Questions about the array below. Counting starts at 1.
1) Give the entry at row 3, column 3.
2) Give the bottom entry of the column that holds the smallest entry.
3) Give the entry directly below the smallest entry.
4) Give the entry at row 3, column 2.
5) Give the entry just left of the largest entry.
6) Give the top-right entry.
7) Give the entry directly above 1.95.
8) Give the entry just right of 2.21.
1.10,0.83,1.46,1.48,0.94,1.94,1.45,1.15,0.81,1.58,1.74,1.41,1.05,1.34
0.26,0.61,2.28,1.78,0.49,2.66,1.19,0.74,-0.76,1.81,2.88,2.21,1.29,-1.05
1.95,1.42,1.18,1.59,1.72,1.22,1.15,1.37,1.65,1.00,1.06,1.09,1.15,1.15
1.61,2.06,0.98,1.31,1.69,0.67,1.62,1.29,2.06,1.12,0.92,1.04,1.03,1.64
1.20,-0.06,1.37,1.06,1.33,1.89,1.28,0.82,1.03,1.57,1.91,1.53,0.97,0.83
0.13,0.65,2.23,1.57,0.69,2.89,1.67,0.66,-0.40,1.87,2.81,2.10,0.76,-1.57
1.21,2.41,1.33,1.72,0.74,1.62,1.37,1.22,0.77,1.28,1.67,1.12,0.87,1.03
0.92,0.53,1.41,1.25,0.50,2.00,1.53,0.91,0.26,1.77,2.32,1.69,1.12,0.61
1) 1.18
2) 0.61
3) 1.03
4) 1.42
5) 0.69
6) 1.34
7) 0.26
8) 1.29

Read these off the table that follows. Rows and columns are numbered from 1.
1) The largest entry?
2) The entry just left of the largest entry?
3) The bottom entry of the column that holds the largest entry?
4) The bottom-right entry?
5) The entry just right of the largest entry?
6) The entry just right of -16?
7) The entry at row 3, column 1?
8) The entry in row 3 and column 2?
-40	-20	-49	7	-6	5	55	-31	-16	40	-70	4	-12	7
21	-19	-45	20	29	87	13	55	46	21	28	-50	-8	4
-38	-27	-48	-25	23	2	16	-7	-22	38	-54	6	5	-15
-10	80	62	1	-69	-55	26	-5	23	5	49	10	18	26
1) 87
2) 29
3) -55
4) 26
5) 13
6) 40
7) -38
8) -27

Read these off the matrix that follows. Rows and columns are numbered from 1.
1) Report the entry just right of 340.
2) Report the entry in row 1 and column 3.
3) Report the entry just right of the largest entry.
4) Report the top-left entry.
5) Report the entry directly below the largest entry.
6) Report the entry directly above the smallest entry.
7) Report the entry in row 3 and column 1.
8) Report the top-right entry.
[[ 213   11   90 -139  -90  123  200 -373   38 -103    8   63  384]
 [ 104   67  108   61   15  126  114    2   81    7   66  109  118]
 [ -47    5   88  133  -99   99   26  232   33 -112    3  140 -238]
 [-161 -105   53  227 -294  109  -80  279  -51 -313 -105  127 -608]
 [ 173  323  193  274  482  111  167  470  279  503  325  174  260]
 [  -4  -44   71  110 -188   90   19  123   -5 -206  -46   84 -242]
 [ 235  238  166  154  328  133  199  140  214  340  240  135  371]
 [ 214  263  173   48  369  102  235  151  233  381  263  157  482]
 [ -94 -110   50   31 -308  100   -2   46  -55 -334 -113  115 -315]
 [-101  -77   61  198 -244  116  -50  218  -30 -264  -78  113 -461]
 [  89 -103   52 -131 -296  114  105 -338  -50 -323 -107   52   90]
 [  28  129  128  321  131  102   26  456  129  134  131  123 -214]
 [ 209  210  155  100  273  104  198  141  191  282  210  125  342]
 [-152  -76   60  157 -246   80  -60  303  -30 -266  -79  116 -495]]
1) 240
2) 90
3) 325
4) 213
5) -206
6) -238
7) -47
8) 384

X = [[4, 1, -16, -10, 25, -19, 2, 5], [-1, 21, -22, -16, 6, -24, 25, 13], [-82, -26, -16, 31, 3, -23, 78, 64], [0, 12, -28, -15, 54, -38, -2, 8], [-5, 24, -32, -34, 41, -18, 24, 18], [-27, 15, -63, 29, 11, -34, 16, 32], [2, 11, -17, -17, 31, -18, -1, 7], [1, 12, -24, -15, 52, -34, -1, 7], [-20, 2, -17, -7, 29, -16, 32, 33]]
Give the entry just right of -10.
Answer: 25
The entry just right of -2 -> 8
The largest entry is 78
The minimum: -82
Give the entry just left of 13.
Answer: 25
The entry just right of the smallest entry: -26

Questions about the table below.
1) Find the 2nd smallest entry.
2) Find the first entry in reading order.
3) Find the entry just right of the smallest entry.
4) Find the entry just right of 132.489.
5) Find the entry just right of the largest entry.
[[ 100.575   23.514  190.491   71.027  138.402   67.720  111.747   22.475
    72.676]
 [  12.723   63.493  140.927  -41.152   57.122   95.754   32.452   94.970
    75.024]
 [  -9.732   63.168  185.451  132.489   64.289   93.391   70.609   93.514
    30.640]
 [  14.653   77.061  -44.432  -99.238   77.349   46.682   -0.524   19.913
   120.771]
 [  49.561   66.180  184.746  -16.098  -35.244   69.788   38.993   86.755
    13.580]
 [ 130.611   60.080   45.908 -187.108   76.431   88.071    6.029  170.180
    69.188]
 [ 151.159   46.548  105.999    6.813    6.132   99.434   91.606  -44.054
    80.623]
 [  83.800   52.079   37.518   25.093   65.893   38.581    4.671  117.439
    44.034]
 [ 130.858   73.881   43.331   13.172   81.874   88.051  138.062  142.196
    28.717]
 [  55.011   78.799   56.135  260.803   62.080   13.922  101.290  -70.489
    70.502]
 [ 113.911   42.959    3.757  163.687   88.739   77.135   33.824   28.655
    70.984]
 [   2.451   86.246  122.235  112.508   12.698   74.426   30.808  -56.583
    44.670]
 [ -21.346   44.739  261.557   19.041   38.938   11.208  113.802   52.842
     1.943]]
1) -99.238
2) 100.575
3) 76.431
4) 64.289
5) 19.041
